Here is a tiny trained network, its code and every weight. The questions are about switching its units off for an input and a class, where a switched-off unit gives its printed mean instead of its output.

import numpy as np


def w(rows, s, z=0):
    codes = np.array(rows[::2]) - 128.0
    scale = np.full(codes.shape[1], s)
    scale[-1] = z or s
    return codes * scale


def norm(h):
    return h / np.sqrt((h * h).mean(-1, keepdims=True) + 1e-5)


def f(y):
    return np.maximum(y, 0)


def log_softmax(a):
    a = a - a.max(-1, keepdims=True)
    return a - np.log(np.exp(a).sum(-1, keepdims=True))


def net(x, mask):
    res = np.array(x, float).reshape(1, 8) / 4 @ E
    u = 0
    for l in range(3):
        y = f(norm(res) @ A[l][:, :-1].T + A[l][:, -1])
        res = res + np.where(mask[u : u + 4], y, B[l][:, -1]) @ B[l][:, :-1]
        u += 4
    return log_softmax(norm(res)[-1] @ U[:, :-1].T + U[:, -1])


A, B = {}, {}
E = w([
[40,131,122,140,206,84,126,166,173,150],'x0',
[112,175,123,95,96,164,33,55,94,86],'x1',
[161,165,147,136,147,88,151,105,170,120],'x2',
[56,167,157,134,176,150,170,156,143,114],'x3',
[97,95,120,90,158,54,134,47,90,197],'x4',
[129,214,249,118,133,172,100,82,169,212],'x5',
[75,71,72,144,111,166,112,172,138,138],'x6',
[132,175,172,140,119,118,161,191,56,159],'x7',
],0.012)
A[0] = w([
[193,111,62,125,91,122,101,73,98,49,71],'L0N1',
[155,120,220,105,165,30,152,49,187,131,63],'L0N2',
[87,66,2,136,167,50,231,172,221,127,124],'L0N3',
[86,86,56,170,195,81,166,195,157,149,3],'L0N4',
],0.0095,0.0044)
B[0] = w([
[124,36,156,68,166,106,106,213,98,94,190],'L0N1',
[138,200,115,137,138,172,98,115,190,140,202],'L0N2',
[174,17,205,148,145,131,114,122,138,46,248],'L0N3',
[96,23,255,170,136,103,108,94,57,57,193],'L0N4',
],0.011)
A[1] = w([
[190,179,133,176,200,68,157,63,175,154,255],'L1N1',
[226,87,132,50,84,99,131,55,51,161,9],'L1N2',
[183,150,36,106,82,132,102,45,111,1,105],'L1N3',
[111,92,98,97,105,220,18,9,184,108,3],'L1N4',
],0.0096,0.0028)
B[1] = w([
[160,215,198,116,161,2,123,186,178,156,250],'L1N1',
[126,70,73,132,22,85,151,80,161,167,222],'L1N2',
[162,27,122,234,184,137,24,186,108,85,222],'L1N3',
[111,156,127,109,88,21,170,27,206,155,254],'L1N4',
],0.0094,0.0063)
A[2] = w([
[161,171,91,82,58,125,68,132,82,8,36],'L2N1',
[178,157,178,193,147,254,99,232,128,96,4],'L2N2',
[23,164,84,85,144,179,104,53,198,60,190],'L2N3',
[135,156,177,181,46,204,141,120,149,65,99],'L2N4',
],0.0086,0.0047)
B[2] = w([
[107,119,114,250,188,111,185,140,177,134,227],'L2N1',
[95,165,67,97,59,208,180,137,170,149,252],'L2N2',
[230,140,200,142,109,100,152,120,73,167,249],'L2N3',
[171,139,157,129,118,169,155,130,179,116,221],'L2N4',
],0.014,0.0037)
U = w([
[120,163,70,111,144,140,87,154,104,129,1],'0',
[79,190,115,99,186,127,125,129,40,159,44],'1',
[130,186,92,144,90,236,151,193,170,125,88],'2',
[144,95,55,91,59,102,105,89,97,179,80],'3',
[88,144,175,118,189,143,154,173,127,111,49],'4',
[162,236,168,126,111,98,134,118,158,196,228],'5',
[110,140,22,144,203,132,79,213,103,84,61],'6',
[156,3,147,172,136,110,97,161,118,87,214],'7',
],0.019,0.0057)

Each question gives the input, the list of numbers given to net, and the class t.
The units are the neurons (one row each of A and B). Each row of codes is followed by its name. A weight is (code - 128) times the scale printed after its matrix; where a second scale follows, it is the last column's (A, B and U).
mask holds one flag per neuron, layer by layer. A switched-off neuron (its flag False) gives its mean, the last column of its row in B, instead of its output. The means were averaged over made-up inputs and are rounded, as every weight is.
A unit's drop is (log p(t) with every unit on - log p(t) with that unit switched off) / (log p(t) with every unit on - log p(t) with every unit switched off).
The circuit of an input: a set's keep is (log p(t) with only the set's units on - log p(t) with every unit switched off) / (log p(t) with every unit on - log p(t) with every unit switched off). Starting from all 12 units, units are removed one at a time, each time the one whose removal leaves the highest keep (on an exact tie, the one counted first), for as long as the keep stays at least 0.8.
circuit, biggest first: the units of the circuit, biggest drop first
most important unit: the unit with the biggest drop
top k neurons: the k neurons with the biggest drops, biggest first
k most important neurons of layer l: the k neurons of layer l with the biggest drops, biggest first
drop of u: that unit's drop, to one decimal
input [-1,0,1,3,1,1,0,7], class 5: most important unit -> L0N3
input [3,4,-8,6,7,5,6,2], class 5: top 3 neurons -> [L2N3 L0N1 L0N4]
input [-3,3,-7,3,0,1,0,0], class 5: top 2 neurons -> [L0N3 L1N4]
input [-3,-6,-3,4,-2,1,5,3], class 2: 3 most important neurons of layer 2 -> [L2N2 L2N4 L2N3]
input [3,1,1,1,-6,6,7,-1], class 5: top 2 neurons -> [L2N3 L0N1]
input [1,6,-3,1,-6,-7,4,5], class 6: circuit, biggest first -> [L0N3 L0N4]
input [-2,6,0,-5,-1,7,5,-5], class 3: 2 most important neurons of layer 1 -> [L1N4 L1N1]
input [7,7,-7,-2,-7,3,8,3], class 5: top 4 neurons -> [L2N3 L1N4 L0N1 L1N3]
input [-5,0,-2,2,-8,-2,-8,-4], class 2: top 2 neurons -> [L2N2 L0N3]
input [-8,-5,-3,-8,2,-2,2,7], class 3: circuit, biggest first -> [L0N3 L1N2]
input [-7,2,-6,-4,8,0,-8,1], class 3: top 2 neurons -> [L1N2 L0N3]
input [-5,-1,6,-5,-3,2,-5,-3], class 5: 3 most important neurons of layer 0 -> [L0N2 L0N3 L0N4]
input [5,-3,-5,-2,-4,8,4,-1], class 2: top 2 neurons -> [L1N4 L0N2]
input [-7,1,2,3,-3,6,8,-8], class 5: circuit, biggest first -> [L1N4]
input [8,-5,-8,7,-8,6,1,-3], class 2: top 2 neurons -> [L2N2 L1N4]
input [2,8,-5,1,8,6,6,3], class 5: drop of L0N1 -> 0.1
input [5,-8,-5,5,-8,8,-3,-4], class 2: drop of L2N2 -> 0.5
input [-6,-6,0,0,-4,8,3,0], class 2: drop of L2N2 -> 0.2
input [0,3,4,-7,7,3,5,7], class 3: drop of L0N3 -> -0.4
input [3,-7,3,-7,3,4,-2,-7], class 5: circuit, biggest first -> [L0N2]
